Here is a tiny trained network, its code and every weight. The questions are about switching its units off for an input and a target symbol, where a switched-off unit gives its printed mean instead of its output.

import numpy as np


def w(rows, s, z=0):
    codes = np.array(rows[::2]) - 128.0
    scale = np.full(codes.shape[1], s)
    scale[-1] = z or s
    return codes * scale


def norm(h):
    return h / np.sqrt((h * h).mean(-1, keepdims=True) + 1e-5)


def f(y):
    return np.maximum(y, 0)


def softmax(a):
    e = np.exp(a - a.max(-1, keepdims=True))
    return e / e.sum(-1, keepdims=True)


def log_softmax(a):
    a = a - a.max(-1, keepdims=True)
    return a - np.log(np.exp(a).sum(-1, keepdims=True))


def net(x, mask):
    ids = ['ΘΩαβγδελμτ'.index(c) for c in x.split()]
    T = len(ids)
    res = E[ids] + P[:T]
    r = norm(res)
    for j in range(3):
        rows = slice(2 * j, 2 * j + 2)
        q, k, v = (r @ M[0][rows].T for M in (Q, K, V))
        z = softmax(np.where(np.tri(T) > 0, q @ k.T / 2**0.5, -1e9)) @ v
        o = O[0][rows]
        res = res + np.where(mask[j], z, o[:, -1]) @ o[:, :-1]
    y = f(norm(res) @ A[0][:, :-1].T + A[0][:, -1])
    res = res + np.where(mask[3:15], y, B[0][:, -1]) @ B[0][:, :-1]
    return log_softmax(norm(res)[-1] @ U[:, :-1].T + U[:, -1])


Q, K, V, O, A, B = {}, {}, {}, {}, {}, {}
E = w([
[97,168,106,100,78],'Θ',
[80,104,168,49,126],'Ω',
[123,160,213,105,104],'α',
[58,20,42,158,48],'β',
[224,67,5,140,111],'γ',
[30,71,123,55,108],'δ',
[84,87,172,133,97],'ε',
[33,117,44,89,56],'λ',
[92,116,125,51,125],'μ',
[82,113,51,175,55],'τ',
],0.013)
P = w([
[167,139,119,153,124],'0',
[78,14,119,89,55],'1',
[50,124,151,116,188],'2',
[123,164,104,126,133],'3',
[96,5,123,88,63],'4',
[48,92,130,113,208],'5',
[135,156,106,136,136],'6',
],0.025)
Q[0] = w([
[140,128,105,207,209],'h1',
[175,61,122,66,89],'h1',
[84,214,114,98,215],'h2',
[65,91,121,176,251],'h2',
[170,81,177,151,29],'h3',
[127,138,186,119,225],'h3',
],0.014)
K[0] = w([
[128,128,172,234,149],'h1',
[196,100,157,55,160],'h1',
[51,167,118,35,160],'h2',
[16,1,180,109,125],'h2',
[138,59,212,251,61],'h3',
[163,107,160,44,195],'h3',
],0.011)
V[0] = w([
[98,160,72,224,124],'h1',
[41,121,174,209,117],'h1',
[61,99,251,57,100],'h2',
[112,20,88,99,148],'h2',
[135,68,120,185,145],'h3',
[158,111,139,2,126],'h3',
],0.012)
O[0] = w([
[183,222,150,40,85,30],'h1',
[205,123,195,101,218,61],'h1',
[107,223,212,191,1,141],'h2',
[49,195,206,13,135,209],'h2',
[30,113,177,206,132,34],'h3',
[190,65,119,46,51,253],'h3',
],0.0089,0.0026)
A[0] = w([
[104,114,87,90,81,155],'n1',
[82,162,95,139,226,77],'n2',
[115,188,252,183,167,74],'n3',
[200,128,171,121,60,132],'n4',
[73,108,201,127,194,147],'n5',
[116,231,27,153,177,121],'n6',
[112,133,168,149,40,58],'n7',
[188,89,157,104,143,114],'n8',
[46,146,205,92,67,1],'n9',
[48,42,90,156,141,188],'n10',
[189,130,65,182,76,81],'n11',
[242,231,99,183,139,104],'n12',
],0.015,0.0097)
B[0] = w([
[153,135,174,78,125,212],'n1',
[157,109,157,199,119,152],'n2',
[101,185,126,8,95,169],'n3',
[160,132,116,231,150,167],'n4',
[150,196,170,83,82,191],'n5',
[60,75,135,160,30,165],'n6',
[131,65,114,167,204,157],'n7',
[57,136,72,147,137,140],'n8',
[102,30,206,134,157,195],'n9',
[167,224,142,154,128,250],'n10',
[139,130,240,45,175,161],'n11',
[46,163,143,87,218,161],'n12',
],0.013)
U = w([
[45,76,83,42,191,122],'Θ',
[140,123,152,150,236,172],'Ω',
[125,212,136,81,153,90],'α',
[204,155,112,20,104,50],'β',
[40,78,110,176,124,190],'γ',
[53,95,67,88,39,85],'δ',
[199,85,169,149,112,143],'ε',
[135,65,75,129,168,253],'λ',
[104,7,179,119,143,88],'μ',
[125,190,126,173,109,183],'τ',
],0.011,0.0058)

Each question gives the input, a string of symbols that net reads in full, and the target symbol t.
The units are the heads (2 rows each of Q, K, V and O) and the neurons (one row each of A and B). Each row of codes is followed by its name. A weight is (code - 128) times the scale printed after its matrix; where a second scale follows, it is the last column's (O, A, B and U).
mask holds one flag per unit, heads first, then neurons. A switched-off unit (its flag False) gives its mean, the last column of its rows in O or B, instead of its output. The means were averaged over made-up inputs and are rounded, as every weight is.
A unit's drop is (log p(t) with every unit on - log p(t) with that unit switched off) / (log p(t) with every unit on - log p(t) with every unit switched off).
The circuit of an input: a set's keep is (log p(t) with only the set's units on - log p(t) with every unit switched off) / (log p(t) with every unit on - log p(t) with every unit switched off). Starting from the 12 units with the biggest drops (on a tie, the unit counted first), units are removed one at a time, each time the one whose removal leaves the highest keep (on an exact tie, the one counted first), for as long as the keep stays at least 0.8.
units of the circuit, in order: the units of the circuit, biggest drop first
unit that matters most: the unit with the biggest drop
k most important neurons: the k neurons with the biggest drops, biggest first
heads that matter: for each layer, one digit per head in row order, 1 if its drop is at least 0.15 and else 0, layers parted by /
input γ Ω Ω Θ μ, target Θ: units of the circuit, in order -> [h2]
input ε α μ λ γ, target τ: units of the circuit, in order -> [n10 h3]
input Θ ε Θ μ β, target λ: heads that matter -> 010
input λ λ μ δ Θ, target β: heads that matter -> 010
input α μ α τ, target γ: units of the circuit, in order -> [n6 h3]
input μ α α, target μ: units of the circuit, in order -> [h2 n9 n10 n7]
input α Ω λ δ λ, target ε: units of the circuit, in order -> [h2 n10 n11]
input α μ τ γ Θ, target ε: units of the circuit, in order -> [n10 h2]
input δ τ β Θ γ Ω τ, target γ: units of the circuit, in order -> [h3 n6]
input μ ε β Θ γ, target δ: heads that matter -> 101
input β μ β β α, target α: units of the circuit, in order -> [n10 h2 h3 n5]
input α μ δ Θ Θ, target ε: units of the circuit, in order -> [h2 n10]
input ε β λ Θ λ, target τ: units of the circuit, in order -> [h3 n10]
input β γ μ μ λ Θ, target μ: unit that matters most -> h2
input α δ γ Θ β, target ε: heads that matter -> 010
input α Θ τ β ε, target ε: units of the circuit, in order -> [n10 h2]
input α μ Θ β, target τ: 3 most important neurons -> [n10 n9 n6]
input λ ε α α Θ, target β: 3 most important neurons -> [n10 n9 n6]
input Θ μ Ω α, target Ω: 2 most important neurons -> [n12 n4]
input Ω Θ δ δ α, target γ: units of the circuit, in order -> [h1]
input Ω Θ β Θ β, target γ: heads that matter -> 100
input μ δ β Ω β Θ Θ, target Θ: units of the circuit, in order -> [n12 h2 n6 h3]
input μ μ β τ μ Θ Θ, target Θ: heads that matter -> 110
input Θ Ω Θ α ε, target λ: heads that matter -> 010
input μ μ α, target μ: heads that matter -> 011
